Below are the code and all the weights of a small trained network. Each question names an input and a target symbol and asks about switching units off, where a switched-off unit gives its printed mean instead of its output.

import numpy as np


def w(rows, s, z=0):
    codes = np.array(rows[::2]) - 128.0
    scale = np.full(codes.shape[1], s)
    scale[-1] = z or s
    return codes * scale


def softmax(a):
    e = np.exp(a - a.max(-1, keepdims=True))
    return e / e.sum(-1, keepdims=True)


def log_softmax(a):
    a = a - a.max(-1, keepdims=True)
    return a - np.log(np.exp(a).sum(-1, keepdims=True))


def net(x, mask):
    ids = ['ΓΔΞΠΣαβζθλτ'.index(c) for c in x.split()]
    T = len(ids)
    res = E[ids] + P[:T]
    u = 0
    for l in range(3):
        r = res
        for j in range(2):
            rows = slice(4 * j, 4 * j + 4)
            q, k, v = (r @ M[l][rows].T for M in (Q, K, V))
            z = softmax(np.where(np.tri(T) > 0, q @ k.T / 4**0.5, -1e9)) @ v
            o = O[l][rows]
            res = res + np.where(mask[u + j], z, o[:, -1]) @ o[:, :-1]
        u += 2
    return log_softmax(res[-1] @ U[:, :-1].T + U[:, -1])


Q, K, V, O = {}, {}, {}, {}
E = w([
[199,70,105],'Γ',
[161,15,162],'Δ',
[117,80,198],'Ξ',
[166,55,36],'Π',
[98,129,44],'Σ',
[182,46,254],'α',
[102,76,57],'β',
[65,148,160],'ζ',
[210,18,110],'θ',
[90,143,10],'λ',
[39,124,93],'τ',
],0.006)
P = w([
[124,162,123],'0',
[89,112,160],'1',
[85,116,150],'2',
[82,96,132],'3',
[84,91,135],'4',
[83,60,127],'5',
[90,58,117],'6',
[91,45,109],'7',
[73,50,121],'8',
[67,17,112],'9',
[64,1,108],'10',
[86,28,100],'11',
[99,60,111],'12',
],0.0072)
Q[0] = w([
[132,144,235],'0.h1',
[48,159,135],'0.h1',
[148,251,67],'0.h1',
[152,80,135],'0.h1',
[176,180,102],'0.h2',
[4,2,175],'0.h2',
[174,40,102],'0.h2',
[144,83,112],'0.h2',
],0.0099)
K[0] = w([
[111,121,177],'0.h1',
[123,173,119],'0.h1',
[4,82,135],'0.h1',
[158,120,125],'0.h1',
[160,115,157],'0.h2',
[48,147,50],'0.h2',
[134,69,128],'0.h2',
[136,89,136],'0.h2',
],0.015)
V[0] = w([
[131,106,146],'0.h1',
[127,218,152],'0.h1',
[133,138,148],'0.h1',
[123,56,94],'0.h1',
[115,183,195],'0.h2',
[81,231,132],'0.h2',
[7,108,130],'0.h2',
[57,87,122],'0.h2',
],0.012)
O[0] = w([
[92,123,159,155],'0.h1',
[223,178,103,3],'0.h1',
[136,146,145,111],'0.h1',
[63,83,129,230],'0.h1',
[200,172,158,37],'0.h2',
[193,252,115,8],'0.h2',
[58,213,203,214],'0.h2',
[60,154,179,221],'0.h2',
],0.012,0.0044)
Q[1] = w([
[33,168,158],'1.h1',
[117,139,154],'1.h1',
[118,114,178],'1.h1',
[89,79,116],'1.h1',
[108,151,43],'1.h2',
[154,141,91],'1.h2',
[156,133,123],'1.h2',
[5,75,199],'1.h2',
],0.018)
K[1] = w([
[27,136,69],'1.h1',
[108,144,106],'1.h1',
[93,167,117],'1.h1',
[88,127,170],'1.h1',
[115,73,210],'1.h2',
[104,109,175],'1.h2',
[105,135,142],'1.h2',
[255,135,41],'1.h2',
],0.017)
V[1] = w([
[201,66,202],'1.h1',
[71,153,254],'1.h1',
[149,123,43],'1.h1',
[215,63,204],'1.h1',
[207,152,7],'1.h2',
[218,92,111],'1.h2',
[135,220,148],'1.h2',
[35,154,46],'1.h2',
],0.0095)
O[1] = w([
[163,55,202,87],'1.h1',
[240,167,173,247],'1.h1',
[59,111,91,66],'1.h1',
[165,59,212,66],'1.h1',
[7,181,148,104],'1.h2',
[84,127,197,126],'1.h2',
[152,231,102,71],'1.h2',
[88,113,42,146],'1.h2',
],0.012,0.014)
Q[2] = w([
[202,153,122],'2.h1',
[142,9,65],'2.h1',
[123,76,145],'2.h1',
[146,126,145],'2.h1',
[111,9,73],'2.h2',
[217,84,1],'2.h2',
[70,120,174],'2.h2',
[97,191,211],'2.h2',
],0.0084)
K[2] = w([
[157,113,141],'2.h1',
[192,44,59],'2.h1',
[108,73,92],'2.h1',
[127,106,123],'2.h1',
[214,186,113],'2.h2',
[134,141,6],'2.h2',
[158,136,192],'2.h2',
[63,88,193],'2.h2',
],0.011)
V[2] = w([
[118,154,247],'2.h1',
[33,181,253],'2.h1',
[250,68,96],'2.h1',
[171,124,145],'2.h1',
[158,125,130],'2.h2',
[64,138,193],'2.h2',
[203,124,32],'2.h2',
[103,128,154],'2.h2',
],0.0061)
O[2] = w([
[250,141,60,72],'2.h1',
[255,68,18,34],'2.h1',
[105,226,225,251],'2.h1',
[143,172,130,118],'2.h1',
[134,151,149,139],'2.h2',
[227,139,59,158],'2.h2',
[21,122,191,52],'2.h2',
[165,129,103,152],'2.h2',
],0.0061,0.0027)
U = w([
[62,104,152,88],'Γ',
[80,141,70,108],'Δ',
[231,98,198,55],'Ξ',
[139,44,207,44],'Π',
[98,176,138,122],'Σ',
[166,235,109,150],'α',
[192,194,172,223],'β',
[84,159,68,208],'ζ',
[178,28,113,199],'θ',
[65,28,131,2],'λ',
[153,132,254,148],'τ',
],0.0036,0.0049)

Each question gives the input, a string of symbols that net reads in full, and the target symbol t.
The units are the heads (4 rows each of Q, K, V and O). Each row of codes is followed by its name. A weight is (code - 128) times the scale printed after its matrix; where a second scale follows, it is the last column's (O and U).
mask holds one flag per head, layer by layer. A switched-off head (its flag False) gives its mean, the last column of its rows in O, instead of its output. The means were averaged over made-up inputs and are rounded, as every weight is.
A unit's drop is (log p(t) with every unit on - log p(t) with that unit switched off) / (log p(t) with every unit on - log p(t) with every unit switched off).
The circuit of an input: a set's keep is (log p(t) with only the set's units on - log p(t) with every unit switched off) / (log p(t) with every unit on - log p(t) with every unit switched off). Starting from all 6 units, units are removed one at a time, each time the one whose removal leaves the highest keep (on an exact tie, the one counted first), for as long as the keep stays at least 0.8.
circuit, biggest first: the units of the circuit, biggest drop first
most important unit: the unit with the biggest drop
which heads matter: for each layer, one digit per head in row order, 1 if its drop is at least 0.15 and else 0, layers parted by /
drop of u: that unit's drop, to one decimal
input ζ Π Ξ α Ξ ζ Γ θ α Π Δ λ, target α: circuit, biggest first => (0.h2; 1.h2; 0.h1; 1.h1)
input Γ Δ Ξ Δ Δ Π Ξ Γ Ξ Σ Π Π Δ, target θ: circuit, biggest first => (0.h2; 1.h2; 2.h1; 0.h1)
input ζ Γ β Γ α, target α: circuit, biggest first => (0.h2; 1.h2; 0.h1)
input Σ λ α Γ Γ Γ Ξ θ Γ Δ λ Δ, target ζ: circuit, biggest first => (0.h2; 1.h2; 1.h1)
input ζ Δ α Γ ζ Π Π Γ Γ ζ, target β: which heads matter => 11 / 11 / 00
input ζ β Σ Ξ Γ Γ Δ α Σ, target α: which heads matter => 11 / 01 / 00
input Γ Δ τ Ξ Π Π Γ λ Γ Ξ Π Σ, target θ: circuit, biggest first => (0.h2; 2.h1; 1.h2; 0.h1)
input Γ Δ θ Π θ ζ Γ Π λ, target θ: which heads matter => 11 / 01 / 11
input Ξ Γ Ξ β Σ Π Δ Γ Γ α τ Ξ, target β: circuit, biggest first => (0.h2; 1.h1; 0.h1; 1.h2)
input ζ Γ Ξ, target β: which heads matter => 11 / 01 / 00
input Ξ α Γ Γ Δ Π ζ ζ Γ Ξ Γ, target β: circuit, biggest first => (0.h1; 1.h2; 1.h1; 2.h1)
input Δ α ζ Σ Σ Γ Δ α, target τ: circuit, biggest first => (1.h2; 2.h1)
input λ Γ λ Γ, target ζ: which heads matter => 11 / 11 / 00
input α ζ ζ Σ, target β: which heads matter => 01 / 01 / 00
input Ξ Ξ Γ α Ξ ζ β, target β: circuit, biggest first => (0.h2; 1.h2; 2.h1; 1.h1)
input Π λ θ λ Π θ Γ θ Γ Γ, target λ: which heads matter => 01 / 11 / 10
input ζ Γ θ Σ Δ Ξ ζ α, target β: circuit, biggest first => (0.h2; 1.h2; 1.h1)
input Ξ Γ Ξ Σ τ ζ, target α: circuit, biggest first => (0.h2; 0.h1; 1.h1; 1.h2)
input ζ Γ Δ Γ Σ Γ Γ τ Γ Γ Ξ Γ, target α: most important unit => 0.h1
input ζ α Γ Δ τ ζ ζ, target α: drop of 1.h1 => 0.1
input Δ Γ Γ Δ ζ ζ Γ Γ Γ Ξ ζ Π Π, target τ: drop of 1.h1 => 0.2
